Below are the code and all the weights of a small trained network. Each question names an input and a class and asks about switching units off, where a switched-off unit gives its printed mean instead of its output.

import numpy as np


def w(rows, s, z=0):
    codes = np.array(rows[::2]) - 128.0
    scale = np.full(codes.shape[1], s)
    scale[-1] = z or s
    return codes * scale


def f(y):
    return np.maximum(y, 0)


def log_softmax(a):
    a = a - a.max(-1, keepdims=True)
    return a - np.log(np.exp(a).sum(-1, keepdims=True))


def net(x, mask):
    res = np.array(x, float).reshape(1, 4) / 4 @ E
    y = f(res @ A[0][:, :-1].T + A[0][:, -1])
    res = res + np.where(mask, y, B[0][:, -1]) @ B[0][:, :-1]
    return log_softmax(res[-1] @ U[:, :-1].T + U[:, -1])


A, B = {}, {}
E = w([
[7,43,139,168,54],'x0',
[51,241,118,229,185],'x1',
[195,124,65,235,52],'x2',
[115,42,2,143,243],'x3',
],0.0064)
A[0] = w([
[110,70,26,134,234,99],'neuron 0',
[206,169,119,101,157,115],'neuron 1',
[219,169,123,96,162,72],'neuron 2',
[96,93,57,104,202,4],'neuron 3',
[194,28,136,71,69,80],'neuron 4',
[189,140,73,210,71,18],'neuron 5',
[216,176,124,100,163,25],'neuron 6',
[135,210,242,105,38,42],'neuron 7',
[178,131,76,191,78,105],'neuron 8',
[216,178,123,101,160,36],'neuron 9',
[74,147,165,61,180,53],'neuron 10',
[61,75,136,141,77,35],'neuron 11',
[215,169,118,99,160,122],'neuron 12',
[53,207,130,205,152,67],'neuron 13',
[61,70,139,140,88,34],'neuron 14',
[72,147,168,62,181,43],'neuron 15',
[138,212,255,103,41,75],'neuron 16',
[82,125,149,68,181,38],'neuron 17',
[65,77,131,139,75,54],'neuron 18',
[209,169,114,103,164,97],'neuron 19',
[195,34,146,67,64,2],'neuron 20',
[51,197,104,209,173,23],'neuron 21',
[75,158,183,66,170,120],'neuron 22',
[182,126,83,195,78,76],'neuron 23',
[168,47,104,82,132,73],'neuron 24',
[70,70,138,138,83,70],'neuron 25',
[174,132,79,190,81,92],'neuron 26',
[157,155,82,200,84,57],'neuron 27',
[64,72,136,144,78,45],'neuron 28',
[68,150,167,56,180,33],'neuron 29',
],0.008,0.0042)
B[0] = w([
[155,97,44,158,35,253],'neuron 0',
[61,143,138,172,114,200],'neuron 1',
[51,147,142,178,151,197],'neuron 2',
[172,72,78,163,152,183],'neuron 3',
[138,215,129,71,175,241],'neuron 4',
[168,63,194,117,202,185],'neuron 5',
[38,142,146,190,220,182],'neuron 6',
[180,76,1,180,168,226],'neuron 7',
[154,79,194,115,121,196],'neuron 8',
[46,140,146,186,195,184],'neuron 9',
[166,74,188,123,146,178],'neuron 10',
[62,143,138,180,207,176],'neuron 11',
[53,141,142,177,116,210],'neuron 12',
[165,227,130,40,201,210],'neuron 13',
[65,143,129,172,205,175],'neuron 14',
[169,73,189,122,154,177],'neuron 15',
[169,76,13,166,128,242],'neuron 16',
[167,81,161,127,172,168],'neuron 17',
[57,147,141,180,188,179],'neuron 18',
[53,138,139,179,132,198],'neuron 19',
[157,230,110,50,251,217],'neuron 20',
[173,222,104,43,241,205],'neuron 21',
[169,71,177,125,88,199],'neuron 22',
[151,85,185,116,143,188],'neuron 23',
[161,187,100,80,177,201],'neuron 24',
[74,147,134,159,158,182],'neuron 25',
[158,78,191,115,133,188],'neuron 26',
[177,81,185,101,186,177],'neuron 27',
[52,149,144,188,204,179],'neuron 28',
[160,87,174,124,148,177],'neuron 29',
],0.0083,0.0061)
U = w([
[7,146,151,179,138,119],'0',
[163,90,20,151,120,104],'1',
[152,232,134,45,149,118],'2',
[163,57,235,118,125,120],'3',
[97,150,132,113,51,250],'4',
[104,148,149,104,66,84],'5',
],0.017,0.022)

Each question gives the input, the list of numbers given to net, and the class t.
The units are the neurons (one row each of A and B). Each row of codes is followed by its name. A weight is (code - 128) times the scale printed after its matrix; where a second scale follows, it is the last column's (A, B and U).
mask holds one flag per neuron, in row order. A switched-off neuron (its flag False) gives its mean, the last column of its row in B, instead of its output. The means were averaged over made-up inputs and are rounded, as every weight is.
A unit's drop is (log p(t) with every unit on - log p(t) with that unit switched off) / (log p(t) with every unit on - log p(t) with every unit switched off).
The circuit of an input: a set's keep is (log p(t) with only the set's units on - log p(t) with every unit switched off) / (log p(t) with every unit on - log p(t) with every unit switched off). Starting from the 12 units with the biggest drops (on a tie, the unit counted first), units are removed one at a time, each time the one whose removal leaves the highest keep (on an exact tie, the one counted first), for as long as the keep stays at least 0.8.
units of the circuit, in order: the units of the circuit, biggest drop first
unit that matters most: the unit with the biggest drop
top k neurons: the k neurons with the biggest drops, biggest first
drop when u is switched off: that unit's drop, to one decimal
input [2,-7,-2,-7], class 1: units of the circuit, in order : neuron 7
input [4,-3,4,4], class 0: top 2 neurons : neuron 16; neuron 7
input [0,-6,-6,4], class 2: top 2 neurons : neuron 24; neuron 4
input [2,-8,8,4], class 2: top 2 neurons : neuron 20; neuron 4
input [0,4,4,-1], class 2: units of the circuit, in order : neuron 13; neuron 21
input [-2,8,0,-6], class 2: top 3 neurons : neuron 13; neuron 21; neuron 0
input [0,6,-6,3], class 2: top 2 neurons : neuron 21; neuron 13
input [7,-5,-7,-7], class 0: top 4 neurons : neuron 28; neuron 18; neuron 11; neuron 14
input [4,-6,5,-2], class 2: top 2 neurons : neuron 20; neuron 4
input [-2,2,0,3], class 4: top 2 neurons : neuron 7; neuron 16
input [-5,2,-4,6], class 1: top 2 neurons : neuron 0; neuron 3
input [-3,-6,-2,-8], class 1: top 2 neurons : neuron 16; neuron 7
input [-5,0,8,1], class 3: drop when neuron 23 is switched off : 0.0
input [2,5,1,7], class 1: unit that matters most : neuron 0
input [-3,0,-6,-7], class 1: drop when neuron 16 is switched off : 0.5
input [-8,6,-8,5], class 0: drop when neuron 2 is switched off : 0.1
input [-7,-5,-8,3], class 3: drop when neuron 25 is switched off : 0.1
